Below are the code and all the weights of a small trained network. Each question names an input and a class and asks about switching units off, where a switched-off unit gives its printed mean instead of its output.

import numpy as np


def w(rows, s, z=0):
    codes = np.array(rows[::2]) - 128.0
    scale = np.full(codes.shape[1], s)
    scale[-1] = z or s
    return codes * scale


def f(y):
    return np.maximum(y, 0)


def log_softmax(a):
    a = a - a.max(-1, keepdims=True)
    return a - np.log(np.exp(a).sum(-1, keepdims=True))


def net(x, mask):
    res = np.array(x, float).reshape(1, 6) / 4 @ E
    y = f(res @ A[0][:, :-1].T + A[0][:, -1])
    res = res + np.where(mask, y, B[0][:, -1]) @ B[0][:, :-1]
    return log_softmax(res[-1] @ U[:, :-1].T + U[:, -1])


A, B = {}, {}
E = w([
[57,191,98,249,231],'x0',
[221,89,78,239,11],'x1',
[108,115,134,134,125],'x2',
[144,138,119,121,131],'x3',
[75,254,210,132,4],'x4',
[130,131,124,126,128],'x5',
],0.009)
A[0] = w([
[162,64,168,56,86,174],'N1',
[82,166,90,187,166,58],'N2',
[143,128,98,188,71,223],'N3',
[111,163,149,127,122,104],'N4',
[79,162,161,41,188,152],'N5',
[110,255,167,137,47,40],'N6',
[129,164,122,205,167,10],'N7',
[140,92,45,121,168,158],'N8',
],0.014,0.0012)
B[0] = w([
[13,199,116,50,116,203],'N1',
[135,238,36,110,29,198],'N2',
[204,71,202,201,84,195],'N3',
[233,117,94,181,213,164],'N4',
[250,2,172,169,16,229],'N5',
[52,101,180,137,238,251],'N6',
[109,217,99,49,85,187],'N7',
[100,142,162,172,236,190],'N8',
],0.0071,0.017)
U = w([
[251,90,167,181,56,253],'0',
[118,125,153,155,249,108],'1',
[114,201,94,59,53,10],'2',
],0.012,0.0012)

Each question gives the input, the list of numbers given to net, and the class t.
The units are the neurons (one row each of A and B). Each row of codes is followed by its name. A weight is (code - 128) times the scale printed after its matrix; where a second scale follows, it is the last column's (A, B and U).
mask holds one flag per neuron, in row order. A switched-off neuron (its flag False) gives its mean, the last column of its row in B, instead of its output. The means were averaged over made-up inputs and are rounded, as every weight is.
A unit's drop is (log p(t) with every unit on - log p(t) with that unit switched off) / (log p(t) with every unit on - log p(t) with every unit switched off).
The circuit of an input: a set's keep is (log p(t) with only the set's units on - log p(t) with every unit switched off) / (log p(t) with every unit on - log p(t) with every unit switched off). Starting from all 8 units, units are removed one at a time, each time the one whose removal leaves the highest keep (on an exact tie, the one counted first), for as long as the keep stays at least 0.8.
circuit, biggest first: the units of the circuit, biggest drop first
k most important neurons: the k neurons with the biggest drops, biggest first
drop of u: that unit's drop, to one decimal
input [7,2,8,-2,4,-4], class 2: circuit, biggest first => [N2]
input [0,-5,-1,8,6,6], class 1: 2 most important neurons => [N6, N3]
input [2,1,3,8,2,-4], class 1: 2 most important neurons => [N5, N1]
input [-8,7,7,-8,-7,4], class 2: 4 most important neurons => [N1, N5, N6, N4]
input [4,-5,0,7,3,-4], class 0: 2 most important neurons => [N5, N1]
input [-5,-4,-6,-3,6,2], class 1: 2 most important neurons => [N6, N2]
input [-7,2,7,0,-5,7], class 2: 2 most important neurons => [N1, N6]
input [6,3,0,4,5,6], class 2: 3 most important neurons => [N2, N7, N8]
input [8,7,5,-8,2,7], class 2: 3 most important neurons => [N7, N5, N2]
input [1,2,6,-5,4,-6], class 1: 2 most important neurons => [N5, N6]
input [-7,2,5,0,6,-6], class 2: 2 most important neurons => [N1, N8]
input [7,3,7,3,8,2], class 1: 2 most important neurons => [N6, N4]
input [-4,2,-8,-6,1,-6], class 2: drop of N5 => 0.7
input [5,-1,-2,-8,8,-4], class 1: drop of N6 => 3.5
input [0,-4,-5,-3,1,-1], class 0: drop of N6 => 0.0
input [-8,-2,2,-4,2,-5], class 2: circuit, biggest first => [N1]
